Here is a tiny trained network, its code and every weight. The questions are about switching its units off for an input and a target symbol, where a switched-off unit gives its printed mean instead of its output.

import numpy as np


def w(rows, s, z=0):
    codes = np.array(rows[::2]) - 128.0
    scale = np.full(codes.shape[1], s)
    scale[-1] = z or s
    return codes * scale


def f(y):
    return y / 2 * (1 + np.tanh(0.7978845608 * (y + 0.044715 * y**3)))


def softmax(a):
    e = np.exp(a - a.max(-1, keepdims=True))
    return e / e.sum(-1, keepdims=True)


def log_softmax(a):
    a = a - a.max(-1, keepdims=True)
    return a - np.log(np.exp(a).sum(-1, keepdims=True))


def net(x, mask):
    ids = ['ΓΔΘΛΣΦΩαβεζημξπτ'.index(c) for c in x.split()]
    T = len(ids)
    res = E[ids] + P[:T]
    q, k, v = (res @ M[0].T for M in (Q, K, V))
    z = softmax(np.where(np.tri(T) > 0, q @ k.T / 3**0.5, -1e9)) @ v
    res = res + np.where(mask[0], z, O[0][:, -1]) @ O[0][:, :-1]
    y = f(res @ A[0][:, :-1].T + A[0][:, -1])
    res = res + np.where(mask[1:9], y, B[0][:, -1]) @ B[0][:, :-1]
    return log_softmax(res[-1] @ U[:, :-1].T + U[:, -1])


Q, K, V, O, A, B = {}, {}, {}, {}, {}, {}
E = w([
[154,55,101,60,126],'Γ',
[190,182,93,182,57],'Δ',
[187,55,125,158,67],'Θ',
[43,181,93,64,118],'Λ',
[248,163,133,211,93],'Σ',
[123,91,150,44,225],'Φ',
[20,37,164,48,169],'Ω',
[108,146,107,180,31],'α',
[31,47,108,95,63],'β',
[240,60,134,128,152],'ε',
[74,39,123,169,1],'ζ',
[153,192,74,116,129],'η',
[102,236,132,217,68],'μ',
[174,255,108,117,179],'ξ',
[166,94,138,207,40],'π',
[121,144,157,118,175],'τ',
],0.0082)
P = w([
[130,144,34,110,149],'0',
[161,183,168,43,67],'1',
[73,88,203,243,204],'2',
[145,131,68,103,120],'3',
[183,182,239,22,29],'4',
[66,96,214,254,204],'5',
[168,135,23,88,111],'6',
],0.0099)
Q[0] = w([
[130,120,94,244,65],'head 0',
[145,4,93,192,187],'head 0',
[42,137,80,238,249],'head 0',
],0.022)
K[0] = w([
[164,136,150,165,30],'head 0',
[169,56,204,78,95],'head 0',
[114,196,252,91,96],'head 0',
],0.025)
V[0] = w([
[152,5,98,92,116],'head 0',
[78,135,100,173,20],'head 0',
[20,124,142,39,132],'head 0',
],0.022)
O[0] = w([
[31,213,203,33,185,253],'head 0',
[14,210,102,198,10,234],'head 0',
[100,29,211,55,11,73],'head 0',
],0.012,0.0063)
A[0] = w([
[160,109,131,72,174,27],'neuron 0',
[98,172,182,108,118,105],'neuron 1',
[119,101,148,209,146,5],'neuron 2',
[139,117,169,220,203,24],'neuron 3',
[168,199,77,105,86,113],'neuron 4',
[200,153,81,117,133,155],'neuron 5',
[79,102,214,212,199,227],'neuron 6',
[112,115,4,48,119,61],'neuron 7',
],0.013,0.0034)
B[0] = w([
[152,74,111,252,101,180],'neuron 0',
[137,119,39,109,136,254],'neuron 1',
[158,189,99,140,120,162],'neuron 2',
[42,22,90,97,133,178],'neuron 3',
[117,73,220,139,137,217],'neuron 4',
[187,158,162,118,150,170],'neuron 5',
[177,189,184,87,143,194],'neuron 6',
[153,144,125,51,70,154],'neuron 7',
],0.016,0.018)
U = w([
[202,132,13,106,107,119],'Γ',
[141,137,227,142,107,159],'Δ',
[119,243,129,87,180,180],'Θ',
[161,108,173,40,38,85],'Λ',
[52,64,207,114,170,83],'Σ',
[125,102,85,206,86,93],'Φ',
[104,60,109,94,77,105],'Ω',
[2,93,218,181,48,113],'α',
[125,173,71,94,55,89],'β',
[138,153,57,214,206,78],'ε',
[20,128,64,180,111,70],'ζ',
[212,177,212,57,85,170],'η',
[180,222,151,201,70,125],'μ',
[239,146,125,89,89,130],'ξ',
[56,160,159,191,130,162],'π',
[184,137,117,133,81,252],'τ',
],0.0043,0.0044)

Each question gives the input, a string of symbols that net reads in full, and the target symbol t.
The units are the heads (3 rows each of Q, K, V and O) and the neurons (one row each of A and B). Each row of codes is followed by its name. A weight is (code - 128) times the scale printed after its matrix; where a second scale follows, it is the last column's (O, A, B and U).
mask holds one flag per unit, heads first, then neurons. A switched-off unit (its flag False) gives its mean, the last column of its rows in O or B, instead of its output. The means were averaged over made-up inputs and are rounded, as every weight is.
A unit's drop is (log p(t) with every unit on - log p(t) with that unit switched off) / (log p(t) with every unit on - log p(t) with every unit switched off).
The circuit of an input: a set's keep is (log p(t) with only the set's units on - log p(t) with every unit switched off) / (log p(t) with every unit on - log p(t) with every unit switched off). Starting from all 9 units, units are removed one at a time, each time the one whose removal leaves the highest keep (on an exact tie, the one counted first), for as long as the keep stays at least 0.8.
units of the circuit, in order: the units of the circuit, biggest drop first
most important unit: the unit with the biggest drop
top k neurons: the k neurons with the biggest drops, biggest first
input Θ Φ α α Θ α, target Θ: most important unit -> neuron 6
input α Λ Ω, target α: top 3 neurons -> neuron 1; neuron 5; neuron 7
input ε Θ τ, target Θ: units of the circuit, in order -> neuron 6; neuron 4; head 0
input η Θ μ, target Θ: top 3 neurons -> neuron 6; neuron 0; neuron 4
input ε α η Σ ζ π, target β: units of the circuit, in order -> head 0; neuron 1; neuron 4; neuron 6
input Σ α α Γ Γ, target Σ: units of the circuit, in order -> neuron 3; head 0; neuron 4; neuron 1
input ε Φ ε, target Δ: top 2 neurons -> neuron 1; neuron 0
input α ξ ζ ε ξ Σ, target Γ: units of the circuit, in order -> head 0; neuron 4
input α Σ Θ Θ Σ Θ, target ε: top 2 neurons -> neuron 3; neuron 2
input α ε Γ, target Σ: top 2 neurons -> neuron 3; neuron 1
input Θ Θ μ Λ, target Λ: units of the circuit, in order -> neuron 7; head 0
input Γ Σ ζ α Δ, target Γ: units of the circuit, in order -> head 0; neuron 1; neuron 4
input Θ α ε, target μ: units of the circuit, in order -> head 0; neuron 2; neuron 3
input α Λ α α Σ, target α: units of the circuit, in order -> head 0; neuron 4
input Σ Θ Δ, target Θ: units of the circuit, in order -> neuron 6; neuron 0; neuron 4
input Ω Δ Σ Φ Δ, target Ω: top 2 neurons -> neuron 1; neuron 6
input τ ε α α η β μ, target μ: top 3 neurons -> neuron 2; neuron 3; neuron 5
input β Σ Ω α Θ, target β: top 2 neurons -> neuron 1; neuron 4
input ε Θ ζ Ω Λ Γ Φ, target Φ: top 2 neurons -> neuron 0; neuron 6
input Θ ε Γ Σ μ Σ, target Φ: top 3 neurons -> neuron 3; neuron 6; neuron 2
